Here is a tiny trained network, its code and every weight. The questions are about switching its units off for an input and a class, where a switched-off unit gives its printed mean instead of its output.

import numpy as np


def w(rows, s, z=0):
    codes = np.array(rows[::2]) - 128.0
    scale = np.full(codes.shape[1], s)
    scale[-1] = z or s
    return codes * scale


def norm(h):
    return h / np.sqrt((h * h).mean(-1, keepdims=True) + 1e-5)


def f(y):
    return y / 2 * (1 + np.tanh(0.7978845608 * (y + 0.044715 * y**3)))


def log_softmax(a):
    a = a - a.max(-1, keepdims=True)
    return a - np.log(np.exp(a).sum(-1, keepdims=True))


def net(x, mask):
    res = np.array(x, float).reshape(1, 3) / 4 @ E
    u = 0
    for l in range(2):
        y = f(norm(res) @ A[l][:, :-1].T + A[l][:, -1])
        res = res + np.where(mask[u : u + 8], y, B[l][:, -1]) @ B[l][:, :-1]
        u += 8
    return log_softmax(norm(res)[-1] @ U[:, :-1].T + U[:, -1])


A, B = {}, {}
E = w([
[60,176,174,117,184,173],'x0',
[229,178,254,57,171,91],'x1',
[125,179,165,178,127,5],'x2',
],0.006)
A[0] = w([
[148,178,162,168,114,94,183],'L0N0',
[162,80,112,114,85,239,147],'L0N1',
[33,171,107,207,187,140,207],'L0N2',
[130,90,80,163,98,107,161],'L0N3',
[171,139,4,161,96,157,107],'L0N4',
[93,74,75,131,148,142,76],'L0N5',
[85,179,70,122,85,168,213],'L0N6',
[173,112,73,127,74,135,2],'L0N7',
],0.011,0.0027)
B[0] = w([
[188,67,142,155,200,104,197],'L0N0',
[25,118,142,60,212,152,241],'L0N1',
[87,192,71,48,240,162,254],'L0N2',
[135,201,61,176,70,106,199],'L0N3',
[187,123,122,156,40,160,225],'L0N4',
[125,160,162,100,99,99,183],'L0N5',
[253,58,122,74,176,135,204],'L0N6',
[79,112,124,91,84,203,166],'L0N7',
],0.0071,0.0072)
A[1] = w([
[101,165,25,43,76,177,91],'L1N0',
[181,60,149,37,2,223,217],'L1N1',
[199,131,140,139,214,86,167],'L1N2',
[90,94,137,71,11,146,2],'L1N3',
[137,157,106,205,104,122,57],'L1N4',
[83,92,195,20,199,128,102],'L1N5',
[197,148,146,118,144,79,125],'L1N6',
[158,14,132,102,28,153,132],'L1N7',
],0.0086,0.0034)
B[1] = w([
[173,139,177,163,85,10,241],'L1N0',
[57,166,164,154,186,169,249],'L1N1',
[80,77,182,114,135,142,225],'L1N2',
[147,48,161,173,114,180,155],'L1N3',
[142,185,60,155,109,75,127],'L1N4',
[130,113,2,146,123,100,255],'L1N5',
[190,58,170,89,15,87,171],'L1N6',
[85,162,195,158,159,175,181],'L1N7',
],0.0079,0.0073)
U = w([
[205,58,217,91,134,51,168],'0',
[86,162,188,217,83,212,135],'1',
[87,153,55,62,251,146,186],'2',
[177,141,115,133,107,136,2],'3',
[202,217,34,189,37,38,132],'4',
],0.013,0.0061)

Each question gives the input, the list of numbers given to net, and the class t.
The units are the neurons (one row each of A and B). Each row of codes is followed by its name. A weight is (code - 128) times the scale printed after its matrix; where a second scale follows, it is the last column's (A, B and U).
mask holds one flag per neuron, layer by layer. A switched-off neuron (its flag False) gives its mean, the last column of its row in B, instead of its output. The means were averaged over made-up inputs and are rounded, as every weight is.
A unit's drop is (log p(t) with every unit on - log p(t) with that unit switched off) / (log p(t) with every unit on - log p(t) with every unit switched off).
The circuit of an input: a set's keep is (log p(t) with only the set's units on - log p(t) with every unit switched off) / (log p(t) with every unit on - log p(t) with every unit switched off). Starting from the 12 units with the biggest drops (on a tie, the unit counted first), units are removed one at a time, each time the one whose removal leaves the highest keep (on an exact tie, the one counted first), for as long as the keep stays at least 0.8.
circuit, biggest first: the units of the circuit, biggest drop first
unit that matters most: the unit with the biggest drop
k most important neurons: the k neurons with the biggest drops, biggest first
top k neurons in layer l: the k neurons of layer l with the biggest drops, biggest first
drop when u is switched off: that unit's drop, to one decimal
input [1,-4,0], class 4: unit that matters most -> L1N0
input [-4,-8,-2], class 1: top 3 neurons in layer 0 -> [L0N4, L0N7, L0N6]
input [1,0,7], class 0: top 2 neurons in layer 1 -> [L1N6, L1N1]
input [0,-2,2], class 4: 2 most important neurons -> [L0N3, L0N1]
input [-8,-2,1], class 1: circuit, biggest first -> [L1N7, L0N4]
input [2,1,3], class 0: 2 most important neurons -> [L0N0, L0N1]
input [7,5,1], class 0: top 4 neurons in layer 0 -> [L0N1, L0N2, L0N7, L0N0]
input [-2,-6,-3], class 1: top 2 neurons in layer 1 -> [L1N1, L1N0]
input [-6,1,3], class 4: 2 most important neurons -> [L0N6, L0N3]
input [-2,-3,-7], class 1: 2 most important neurons -> [L0N4, L0N2]
input [-8,-7,1], class 1: top 4 neurons in layer 1 -> [L1N7, L1N1, L1N5, L1N3]
input [-6,4,-5], class 2: 3 most important neurons -> [L0N1, L1N5, L0N4]
input [1,1,5], class 0: 2 most important neurons -> [L0N1, L1N6]
input [-3,-4,1], class 4: 3 most important neurons -> [L0N3, L1N0, L1N2]
input [-2,-7,-4], class 1: 2 most important neurons -> [L0N4, L1N0]
input [-2,-5,-6], class 1: 3 most important neurons -> [L0N4, L0N2, L1N0]
input [-5,2,-2], class 1: top neuron in layer 0 -> [L0N2]
input [-8,0,-8], class 1: drop when L0N4 is switched off -> 0.2
input [-2,-5,1], class 4: drop when L0N3 is switched off -> 1.0
